Rows near named flat spaces through zero (a row that begins with a name and a colon came from that space):
z359z637: [-101    4  -39   94 -191  -51   26   31  -17   67  -43   43 -144   -5
   52  -32 -170 -177  -19  151 -173 -206  178  112   84  -71  -25  198]
z979z455: [-131  128 -194 -233 -227   94 -100  204  -10  -17 -134  123   46 -250
  -47  501 -119  -97   82   61 -353   68  322  420  -98   11  104  225]
z100z571: [ -31  -95 -156  332  -63 -163 -146   56   21   81  121  142  -57   12
  -41  123  -59 -177   75    9 -253 -100  230  241  -54 -177    7  268]
z100z571: [ -18 -164  290    5  136  118 -165 -251  -27   20   19 -219  -79 -215
   60   59  142  165  -21   22  139   -3 -255 -137  207  126  182 -159]
z359z637: [ -93  -47  259   67  -94   36  -90  -29   -3  -86   81 -305   -6  -28
 -133 -267  338  167  -20  -10  160  -18 -103 -262  128  103  185 -277]
z100z571: [  57   30  -81 -637   44 -298   -6  -31 -107 -125 -212  -40  268  200
   -5 -379   78  -20    7 -107  117 -146 -224 -425  -11   37  -64 -345]
z100z571: [  16 -102  239 -272   96 -205  -41   16 -245  252 -282  101  246  -45
  -90  616 -658  -55  323 -131   69 -128 -362  302   -4  240 -517  237]
z287z228: [ 195  127 -143  197   43  336  -81  -99  175 -185  184   79  -87 -249
   38  -32  507  103 -246   53 -191  468  230  -65 -113   10  415  -86]
z359z637: [  76  -52  -57  116 -189  -41  -49  -42   30   69   18  -41  -11   -1
 -103   45 -174 -261  103    7  -93 -136  194  150  -19  140  -39   81]
z359z637: [-338  144  102 -140   -7 -238  222  277 -236   82 -238  -80 -182  221
  247 -448 -137  141 -156  259   26 -449 -164 -416  285 -314 -198   23]
z287z228: [ 154  286   75 -340  116  207  206 -108  -28 -176  -88   47   29 -219
  195  -85  278  279 -146  116   91  411 -146 -381  -21 -169  -28 -160]
z100z571: [  -2  198 -395 -174  -88 -248    8  136   85 -220   23   44  -42  225
   18 -574  579  129 -111   47  -51   -8  255 -422  -35 -366  257 -283]
z359z637: [   6   39 -216  116  -43 -107 -174  -15  145   33   30   77  -97  159
 -134  144  -63   -1   90  -57  -31  -92  155  253   -3   11   45   80]
z979z455: [-119  -98 -143  351  -67 -319 -142   37   20   69   58  123 -171  150
   18 -152   56  -83   35  127 -185 -281  174   55  123 -252   40  213]
z359z637: [ -26  231   28 -252  -24   10    4   21   -5  -82 -141  -47  -47  -39
   10  -18  185  297  -10   91   87   84  -75 -194  103  -48   21 -127]
z287z228: [  36  232 -141 -681   12  142  322  155  -25 -146 -212  220  323   28
   91  134 -247  -33  -14  -68   26  243  -92   80 -269   26 -269   37]
z979z455: [ 219  -26  191  442   47  216  -91 -211   62  170   57  133 -123 -288
  -95  643 -190   55  141   22  -19  303    5  428    5  233 -112  296]
z100z571: [-145 -171  -38  180 -311 -259 -120 -155   26   52  179 -290 -372   82
  123 -678  264 -142  -56  188  -57 -559  194 -394  288 -379  263  -83]
z287z228: [-124  -69   57  146   92 -164  -71  -37    5   17  -38  -67 -165  140
   23 -194  175  183  -17   83  139 -181  -90 -148  236  -52  109 -119]
z100z571: [-221 -243  -33    2  -82 -189   -2  244 -116  107   -4   10  241  235
 -102   11 -525 -458   82 -161 -154 -394   26  310 -135  112 -207  197]
z359z637: [ -75  321   60 -627  -12  108   89  146  -66 -173 -263   42  189  -95
   -9  145  105  332  -25   11   65  265 -189 -115  -40   43  -63 -130]
z359z637: [  79  -14  -78  176  -32  -67   25 -155  110  -13   63   60 -163  138
   45 -283   89  -44  -72   80   36  -75   66  -91   78  -58   48    4]
z287z228: [ 333  187  -29  223 -139  532  -92 -348  294 -169  141   89 -207 -483
  -50  318  459  133 -113  139 -125  655  324  194  -45  221  422   -8]
z359z637: [ -38  -67  307  270   10  -83 -102 -214   -1  171  -50 -297 -397   50
  -46 -117  142  352   58  114  370 -247 -199 -227  435  118   94 -223]
z100z571: [  16  -19  360  468 -133  188 -160 -157    7  128  180 -257 -245 -258
  -95  141   46  117   26   81   12   23  -19    7  167   63   49   89]
z979z455: [ 228   77 -124  421  -77  197 -111 -257  211  -33  126  177 -298 -331
   57  235  357   85  -17  232 -190  344  343  172   59  -63  279  180]
z287z228: [ 113  145   19 -247  254   31  -10 -145   32 -203  -59  -53  -12   -7
  127 -355  554  408 -189   52  201  237 -243 -553  112  -62  221 -402]
z979z455: [  40  146  -21 -146  -29   93  121   89  -75   14  -85   88    5 -151
   93  140  -51   37  -32   69 -100  140   39  -12  -61  -81  -83   91]
z100z571: [-122 -182   35 -379   -2 -174 -144  148 -147   44 -166 -196  311  151
 -175   26 -279 -204  115 -225   38 -325 -157   36  -32  369  -37 -204]
z100z571: [ 176   73  -55 -272   47  114   51 -100  -68  -65  -89   -3  110 -221
  116   36  -13 -148  -65   32 -114  150   49 -153  -75   42   20 -106]
z100z571: [ -43  224 -217 -572 -121 -307  -85  256 -103   77 -384  170  239  175
 -237  486 -450    0  299 -143  -48 -140    6  323 -103  161 -335   90]
z100z571: [-203  -36   35   42   21   13   48  145  -10   57   -2 -103    9  140
   -6   53 -282  -49   44  -22   70 -218  -39  154   29   11 -122   78]
z979z455: [  98  261  197 -193 -189  179   78    0  -63   27 -185   57   66 -269
 -127  486 -217   95  137   53  -19  283  -14  202  -44  190 -252  145]
z359z637: [-176   33  -29 -446  -68   -9   64  319 -103    3 -168    0  281  105
 -116  207 -292  -41   83 -174    3  -76  -89  206 -161  181 -145    3]
z359z637: [-158 -130   27 -351  -45 -213  -71   56 -106 -123  -50 -219   58   58
   67 -562  484  122  -92   13   66 -220 -127 -529  139  -99  304 -390]
z287z228: [  32    7 -112  570 -251   36 -191  -26  199   38  205  206 -101  -58
 -325  481  -93 -181  172  -63 -233  182  440  677 -145   29   33  349]
z100z571: [ 183   91  -30  -20   99  309  -43 -162  120 -145   47   -7   10 -198
   19   62  233   56 -150    4  -27  348   52  -39  -60  181  242 -155]
z979z455: [  72  348 -347  210 -463   68  -80  113   98   99   -2  262 -183 -256
  -50  556 -394 -326  145  237 -596   27  659  572 -141 -207 -174  656]
z287z228: [-135  -32 -174   88  -53 -351 -185  230  -28   68  -36   35   33  207
 -210  117   18   40  203 -101  -44 -203  133  162   -4  -79   -8   15]
z979z455: [-104  185 -121 -283 -147   -5  119  292 -112  -36 -134  166  258  -41
  -24  258 -379 -241   58   -6 -285   32  150  250 -229  -78 -283  268]
z359z637: [ 187  -74   34  363 -144  111  -74 -177  108   73  227   70  -45 -126
 -119  204 -116 -203   80  -62 -113  139  154  283 -132   42  -57  241]
z287z228: [  17 -197  144  353   18   26  -17 -119    3   80  120  143  -25 -142
   47  183  -92 -117   53   58 -102   65  -16  234   -2  -33  -74  304]
z359z637: [-210 -292  233  166   -9  -92 -161  -90  -64  -36  133 -285  -99  -72
   -3 -329  407   62  -56    8   77 -180  -67 -266  214  -94  354 -274]
z359z637: [ -19    0   59  351 -191   37  -30  -35   54  192  -25  -29 -210   26
 -127  274 -413 -167  120   81  -33 -201  176  384  113  208 -138  248]
z287z228: [ 204   -5  124  189 -142  291  -14 -335  140  -86  185   43 -223 -444
  129    9  507  161  -78  200  -68  398  107  -92   57 -109  294   64]
z287z228: [ 109  -39   95  -35   24   63  -46 -157  -22   54  -71  -36  -74 -167
   63   90   34   55    5   77   23   30  -75  -63  111  140   60  -31]
z979z455: [ -79  105  -58 -246 -245 -111 -104  245  -43   -5 -113  -19  137   34
 -279  193   33   74  156 -132  -47    3  101  152  -96  141   14  -60]
z979z455: [ 156   36  210  119   19  371  149 -202   29  -28   98   79  -54 -365
  236   86   26   14 -132  192  -92  323  -86  -34  -19  -22  -49  243]
z979z455: [ 288  253   92 -228  309  241  307  -74   12 -203  -52  235  133 -156
  129    5  474  490 -130   -7  265  748 -275 -332 -149  -72  -50 -218]
z100z571: [ -52 -156  388  353   24  -98 -154 -125  -74  110   66 -333 -126   33
 -150 -160   95  139   58  -14  237 -194 -216 -222  261  154   23 -201]
z100z571: [ 181  194   90  217  112  147 -288 -193  101   40  -87  -75 -256 -288
 -170  547  327  495  122   68  132  342   34   91  211  226  236 -167]
z979z455: [-142   52   12 -129   53 -189  -83   12  -20 -226    4 -160    1  105
    7 -545  593  246 -128   46   95  -30  -63 -528  146 -235  277 -407]
z979z455: [  63  133 -260  351 -209 -148  -56   29   64  200  -23  225 -232   36
  -29  329 -432 -252  158  157 -295 -193  391  423    7 -138 -237  489]
z287z228: [   9 -115  220 -223  338  -82   67 -125 -160   58 -123  -78   42   -7
  222 -102  -16  206  -22   11  255  -75 -463 -357  161  -44 -127 -158]
z287z228: [-157 -169 -114  395 -359 -245 -121  132   25  114  112   88 -145   33
 -100  -15   12 -228  140  110 -283 -286  362  287   38 -150   72  332]
z359z637: [  61 -227    3  418  -18 -106 -244  -98   58  150  239   -5  -29   51
 -193  194 -150 -179  140 -196  -60  -99   68  297  -80   27  -12  153]
z979z455: [-164  -76   72  -13 -138    4   16   65 -155  163 -136  -25 -140 -194
  197  115 -308 -198  -25  230 -256 -305   75   90  164  -31  -38  272]
z100z571: [-296  -71   -3 -537 -105 -148   13  315 -196   -7 -230  -83  337  153
 -117   51 -397 -254   59 -173  -74 -313  -74  139  -95  183 -121  -72]
z979z455: [-102 -207 -211  591  -30 -305  -68   28  -36  245   97  325 -272   47
  192   95 -314 -348   35  206 -411 -356  296  336   77 -406 -115  600]
z979z455: [-202  230  106 -137 -174 -207 -224  103  -69  -23 -190 -251  -60   70
 -205  -22   38  204  106   82   25 -250   -9 -153  241   27  -14 -154]
z287z228: [   3  -78   53  103   38  -42  -22  -62  -37   87   -5  -31  -29    8
   16   57 -198 -115   39    6   -1 -127  -26   55   50   29  -91   62]
z287z228: [-144 -308   38  512  -89   54  -54  -16   57  176  211  -29 -175    8
   -1  112 -271 -298   27    4 -114 -258  172  401   35   14   58  288]
z287z228: [  58   69  154 -370  -52  215   76  -54   -3  -51 -150 -328  100   45
  -41 -213 -128  -26  -80  -25  221 -108 -187 -239   74  485   10 -327]
z359z637: [ -44  -87 -221 -266  -67 -166  -89   72   14  -54  -61 -100   49  101
   -5 -227  209  -44   32  -27   -4 -210  104 -146   27   33  231 -228]
[  70   82 -101   24   13  -45   87  100  -21  209  -33  250   -2   94
  -40  462 -525  -50  155 -119  -23   10  -11  408 -167  -64 -395  365]
z979z455
[ -85 -187  204  137  221 -109    7    1  -96   44  -64 -124  117  189
  -88  -72 -178  -67   27 -100  210 -161 -221  -31   96  239 -103 -178]
z100z571
[ -77   -2 -255   18 -138  -36  -80  272   52   44  -61   51  151  140
 -235  323 -319 -265  154 -127 -160 -124  297  488 -168  268  -28  119]
z287z228
[ 257   61   -3  290   69  310  -45  -66  107  -55  145   49   58 -260
  -75  281  169   14  -19  -22  -95  450  140  141 -165  197  109   35]
z979z455
[ 107  165  -89   21 -115  -40   19  106   -7  145  -74  232  -42  -33
 -127  471 -215   88  173  -49  -63  149  100  335 -119  -12 -227  264]
z979z455
[  58  -31  -16 -262  139    1 -198  -83  -19 -160  -52  -66  171 -103
  -48  -54  331   76  -76  -95  -24  153  -86 -203  -14  146  280 -324]
z100z571
[  60  -67 -290   34 -227 -300 -287  -31   80  135  -95  119  -50  140
 -252  278 -237 -249  238  -78 -171 -276  296  413    4  194   26  131]
z287z228
[-108   31   41  -65  -87  -78  -85  152  -35   68  -60 -161  -16  149
 -195   22  -44  117   63 -120  118 -160  -40   19   46  153   19 -147]
z287z228
[ 133  148   34  453   -8  -62  -32  -75   62   49   40  217 -245  -73
  -94  195  262  289   58  110    5  292  116   80   74 -148  -12  132]
z100z571
[ -33  -60 -142  -54 -165  -65 -122   28  102   11   30   76  -61   86
 -123   29  123   42   35  -86  -29  -47  102  183  -31   65  187   12]
z287z228
[ -87 -102   77 -218  102   40   30   55  -25  -74  -25  -74  222   91
  -35  -54  -55  -22  -13 -138  123  -14 -191   -6  -65  166   -8 -140]
z979z455
[ 236   63   54 -197  177   52  -12 -317   22  -48 -121  120    3  -95
  105   34   19   81  -70   42   77  191 -207 -145   61  115  -34  -76]
z287z228
[ 154  188  294 -241  172  412  124 -177   25 -145   44 -160   23 -195
   51  -56  283  394 -197  -75  298  464 -345 -347  -25  104   75 -325]
z287z228
[ -52  -80 -116 -158   91  -79   88   44  -10   37   -4   30   -6  180
  102 -142  -89  -21  -39  -80   93 -154  -82  -46  -27 -103  -22  -45]
z979z455
[-299   10  291 -282   -2  140  184  209 -142 -105  -44 -289  115   19
   39 -285   90  154 -136  -28  192  -56 -242 -290   54   -2   33 -268]
z100z571
[  70  268 -161  165 -117 -159 -120 -112  131 -122    0  124 -234  -25
  -68  -60  440  246   35  178  -60  167  261 -109  120 -304  137  -30]
z979z455
